Below is a small trained network, with its code and all its weights. Each question gives an input and a class and asks what happens when units are switched off, that is, made to give their printed mean instead of their output.

import numpy as np


def w(rows, s, z=0):
    codes = np.array(rows[::2]) - 128.0
    scale = np.full(codes.shape[1], s)
    scale[-1] = z or s
    return codes * scale


def norm(h):
    return h / np.sqrt((h * h).mean(-1, keepdims=True) + 1e-5)


def f(y):
    return np.maximum(y, 0)


def log_softmax(a):
    a = a - a.max(-1, keepdims=True)
    return a - np.log(np.exp(a).sum(-1, keepdims=True))


def net(x, mask):
    res = np.array(x, float).reshape(1, 7) / 4 @ E
    u = 0
    for l in range(2):
        y = f(norm(res) @ A[l][:, :-1].T + A[l][:, -1])
        res = res + np.where(mask[u : u + 5], y, B[l][:, -1]) @ B[l][:, :-1]
        u += 5
    return log_softmax(norm(res)[-1] @ U[:, :-1].T + U[:, -1])


A, B = {}, {}
E = w([
[115,138,127],'x0',
[125,131,129],'x1',
[49,52,166],'x2',
[171,103,244],'x3',
[130,129,116],'x4',
[124,133,128],'x5',
[149,115,93],'x6',
],0.011)
A[0] = w([
[190,240,114,254],'0.n0',
[157,223,34,48],'0.n1',
[160,10,128,63],'0.n2',
[253,246,241,229],'0.n3',
[137,223,61,8],'0.n4',
],0.0065,0.0021)
B[0] = w([
[246,97,117,216],'0.n0',
[173,184,83,192],'0.n1',
[123,246,73,165],'0.n2',
[212,14,151,253],'0.n3',
[178,199,116,169],'0.n4',
],0.011,0.0054)
A[1] = w([
[91,128,26,253],'1.n0',
[150,251,151,174],'1.n1',
[92,42,254,172],'1.n2',
[65,43,171,122],'1.n3',
[60,130,197,74],'1.n4',
],0.0082,0.0046)
B[1] = w([
[13,217,106,235],'1.n0',
[254,94,146,168],'1.n1',
[140,232,213,255],'1.n2',
[43,188,118,199],'1.n3',
[163,135,107,163],'1.n4',
],0.009,0.0064)
U = w([
[150,199,160,254],'0',
[144,174,100,122],'1',
[15,165,121,96],'2',
[5,151,86,37],'3',
[178,80,213,8],'4',
[152,66,177,98],'5',
[90,141,218,129],'6',
],0.012,0.0035)

Each question gives the input, the list of numbers given to net, and the class t.
The units are the neurons (one row each of A and B). Each row of codes is followed by its name. A weight is (code - 128) times the scale printed after its matrix; where a second scale follows, it is the last column's (A, B and U).
mask holds one flag per neuron, layer by layer. A switched-off neuron (its flag False) gives its mean, the last column of its row in B, instead of its output. The means were averaged over made-up inputs and are rounded, as every weight is.
A unit's drop is (log p(t) with every unit on - log p(t) with that unit switched off) / (log p(t) with every unit on - log p(t) with every unit switched off).
The circuit of an input: a set's keep is (log p(t) with only the set's units on - log p(t) with every unit switched off) / (log p(t) with every unit on - log p(t) with every unit switched off). Starting from all 10 units, units are removed one at a time, each time the one whose removal leaves the highest keep (on an exact tie, the one counted first), for as long as the keep stays at least 0.8.
units of the circuit, in order: the units of the circuit, biggest drop first
top k neurons: the k neurons with the biggest drops, biggest first
k most important neurons of layer l: the k neurons of layer l with the biggest drops, biggest first
drop of u: that unit's drop, to one decimal
input [3,8,-2,1,3,2,8], class 5: units of the circuit, in order -> (1.n2 0.n0)
input [7,5,-4,6,-7,5,8], class 5: top neuron -> (0.n3)
input [-8,-6,1,-4,-1,8,2], class 3: units of the circuit, in order -> (1.n0 1.n2)
input [3,-2,1,-2,0,1,5], class 3: top 4 neurons -> (1.n0 1.n2 0.n0 0.n2)
input [0,1,-5,1,4,0,7], class 5: top 3 neurons -> (0.n3 1.n2 0.n0)
input [6,3,2,0,-2,8,3], class 3: 2 most important neurons of layer 0 -> (0.n3 0.n0)
input [0,1,6,0,8,8,2], class 3: 2 most important neurons of layer 0 -> (0.n3 0.n2)
input [-2,4,2,-1,-4,2,-4], class 2: 2 most important neurons of layer 1 -> (1.n3 1.n1)
input [-1,-6,2,0,3,5,1], class 3: 2 most important neurons of layer 1 -> (1.n0 1.n2)
input [-2,4,2,0,-4,1,-4], class 2: drop of 1.n2 -> -0.4
input [-8,7,-6,2,-7,-4,1], class 5: drop of 0.n3 -> 0.2
input [0,8,-5,4,5,-4,2], class 5: drop of 0.n3 -> 0.2
